Here is a tiny trained network, its code and every weight. The questions are about switching its units off for an input and a target symbol, where a switched-off unit gives its printed mean instead of its output.

import numpy as np


def w(rows, s, z=0):
    codes = np.array(rows[::2]) - 128.0
    scale = np.full(codes.shape[1], s)
    scale[-1] = z or s
    return codes * scale


def norm(h):
    return h / np.sqrt((h * h).mean(-1, keepdims=True) + 1e-5)


def f(y):
    return np.maximum(y, 0)


def softmax(a):
    e = np.exp(a - a.max(-1, keepdims=True))
    return e / e.sum(-1, keepdims=True)


def log_softmax(a):
    a = a - a.max(-1, keepdims=True)
    return a - np.log(np.exp(a).sum(-1, keepdims=True))


def net(x, mask):
    ids = ['ΘΣΩεζηλφ'.index(c) for c in x.split()]
    T = len(ids)
    res = E[ids] + P[:T]
    r = norm(res)
    for j in range(2):
        rows = slice(4 * j, 4 * j + 4)
        q, k, v = (r @ M[0][rows].T for M in (Q, K, V))
        z = softmax(np.where(np.tri(T) > 0, q @ k.T / 4**0.5, -1e9)) @ v
        o = O[0][rows]
        res = res + np.where(mask[j], z, o[:, -1]) @ o[:, :-1]
    y = f(norm(res) @ A[0][:, :-1].T + A[0][:, -1])
    res = res + np.where(mask[2:6], y, B[0][:, -1]) @ B[0][:, :-1]
    return log_softmax(norm(res)[-1] @ U[:, :-1].T + U[:, -1])


Q, K, V, O, A, B = {}, {}, {}, {}, {}, {}
E = w([
[142,93,167,144,130,170],'Θ',
[107,176,175,143,98,159],'Σ',
[131,128,111,87,204,21],'Ω',
[98,122,130,163,99,181],'ε',
[101,124,51,97,193,51],'ζ',
[119,163,90,121,147,2],'η',
[146,150,203,130,122,152],'λ',
[139,71,138,152,129,172],'φ',
],0.019)
P = w([
[80,121,159,66,116,133],'0',
[148,158,153,222,180,134],'1',
[190,135,120,157,86,113],'2',
[136,87,147,254,92,72],'3',
[8,142,176,116,232,172],'4',
[72,109,166,28,98,138],'5',
[224,191,36,111,69,186],'6',
[184,197,110,253,204,154],'7',
[32,54,209,136,113,83],'8',
[103,118,135,3,52,148],'9',
[72,131,154,98,220,186],'10',
[136,186,88,201,87,141],'11',
[55,39,189,78,79,81],'12',
],0.012)
Q[0] = w([
[127,100,137,132,117,21],'head 1',
[128,91,161,208,147,85],'head 1',
[132,137,150,114,83,158],'head 1',
[94,198,81,121,198,107],'head 1',
[185,183,132,252,151,177],'head 2',
[104,93,165,174,172,106],'head 2',
[170,104,173,240,46,68],'head 2',
[141,175,89,124,198,115],'head 2',
],0.039)
K[0] = w([
[141,61,152,111,57,81],'head 1',
[30,88,176,104,118,137],'head 1',
[120,184,135,88,131,140],'head 1',
[131,121,145,234,152,89],'head 1',
[26,103,195,208,201,77],'head 2',
[101,175,141,79,191,169],'head 2',
[2,57,197,54,77,89],'head 2',
[146,149,136,187,183,173],'head 2',
],0.035)
V[0] = w([
[134,112,133,148,117,129],'head 1',
[117,106,148,167,107,78],'head 1',
[127,144,124,121,140,130],'head 1',
[131,107,127,110,122,122],'head 1',
[92,42,5,143,128,114],'head 2',
[41,146,95,176,101,164],'head 2',
[161,27,99,130,182,192],'head 2',
[126,112,126,99,182,107],'head 2',
],0.023)
O[0] = w([
[131,112,110,127,118,122,144],'head 1',
[101,54,91,124,135,136,127],'head 1',
[127,139,147,136,132,127,115],'head 1',
[102,138,108,137,132,140,119],'head 1',
[21,62,150,157,200,131,1],'head 2',
[124,47,157,55,118,107,195],'head 2',
[5,91,62,158,77,122,167],'head 2',
[77,174,134,131,140,151,80],'head 2',
],0.019,0.0086)
A[0] = w([
[122,167,109,172,152,131,80],'neuron 1',
[147,143,45,107,181,3,194],'neuron 2',
[140,170,122,164,146,143,121],'neuron 3',
[123,149,98,136,114,107,10],'neuron 4',
],0.064,0.014)
B[0] = w([
[131,142,147,87,125,147,180],'neuron 1',
[2,132,172,111,139,127,249],'neuron 2',
[129,106,100,151,129,112,194],'neuron 3',
[164,103,158,145,127,185,196],'neuron 4',
],0.08,0.016)
U = w([
[151,118,135,170,65,239,120],'Θ',
[123,2,145,55,105,60,33],'Σ',
[52,170,171,111,228,169,179],'Ω',
[134,157,3,17,130,180,61],'ε',
[199,227,207,37,156,123,25],'ζ',
[177,121,100,173,217,78,251],'η',
[133,196,64,155,7,54,192],'λ',
[32,102,62,172,57,89,182],'φ',
],0.0084,0.0025)

Each question gives the input, a string of symbols that net reads in full, and the target symbol t.
The units are the heads (4 rows each of Q, K, V and O) and the neurons (one row each of A and B). Each row of codes is followed by its name. A weight is (code - 128) times the scale printed after its matrix; where a second scale follows, it is the last column's (O, A, B and U).
mask holds one flag per unit, heads first, then neurons. A switched-off unit (its flag False) gives its mean, the last column of its rows in O or B, instead of its output. The means were averaged over made-up inputs and are rounded, as every weight is.
A unit's drop is (log p(t) with every unit on - log p(t) with that unit switched off) / (log p(t) with every unit on - log p(t) with every unit switched off).
The circuit of an input: a set's keep is (log p(t) with only the set's units on - log p(t) with every unit switched off) / (log p(t) with every unit on - log p(t) with every unit switched off). Starting from all 6 units, units are removed one at a time, each time the one whose removal leaves the highest keep (on an exact tie, the one counted first), for as long as the keep stays at least 0.8.
circuit, biggest first: the units of the circuit, biggest drop first
top k neurons: the k neurons with the biggest drops, biggest first
heads that matter: for each layer, one digit per head in row order, 1 if its drop is at least 0.15 and else 0, layers parted by /
drop of u: that unit's drop, to one decimal
input Ω Ω ε Θ Θ Σ ζ Ω Ω Θ Θ, target ε: circuit, biggest first : (neuron 1; head 2; neuron 2; neuron 3)
input λ Θ Θ Θ ε ε Θ Θ Θ φ φ Θ λ, target φ: circuit, biggest first : (head 2; neuron 2; neuron 4)
input Θ Θ ε Θ η Θ Θ Θ φ Σ φ, target Θ: circuit, biggest first : (neuron 2)
input Ω ε Θ Σ Θ ε η Θ Θ ε, target η: top 2 neurons : (neuron 2; neuron 3)
input Θ ζ ε ε, target Θ: heads that matter : 00
input λ η Θ, target λ: top 2 neurons : (neuron 3; neuron 4)
input Ω η ζ ζ Θ Ω Ω Θ Θ Ω λ Θ, target Θ: heads that matter : 01
input Σ η ε Θ ζ η Θ Σ ε φ, target Θ: circuit, biggest first : (head 2; neuron 2; neuron 4)
input η Θ λ, target η: circuit, biggest first : (head 2; neuron 2; neuron 3)
input Ω Θ Θ Ω Θ Θ Σ, target ε: circuit, biggest first : (neuron 1; head 2; neuron 2; neuron 3)
input ζ Θ Θ ε ε Θ ε Ω Θ Σ λ, target ε: top 2 neurons : (neuron 1; neuron 2)
input ε Θ ε λ Θ Θ Σ η η λ Ω ε, target η: circuit, biggest first : (neuron 3; neuron 2; head 2)
input ε ε ε, target Σ: circuit, biggest first : (head 2; neuron 2)
input Σ Ω ε ε ε Θ φ ε φ Θ Σ Σ, target φ: circuit, biggest first : (head 2; neuron 4; neuron 2)
input Σ ε ε Σ η λ Θ Θ λ Θ Θ Θ, target λ: top 3 neurons : (neuron 4; neuron 3; neuron 2)
input Σ Σ φ Θ ε Σ φ φ η η ε, target φ: top 3 neurons : (neuron 4; neuron 2; neuron 1)
input ζ Θ Σ Σ Θ ε φ, target ζ: drop of head 1 : 0.1
input Ω η ε λ, target ε: drop of head 2 : 1.1
input Ω ε Θ φ, target ε: drop of neuron 3 : 0.5
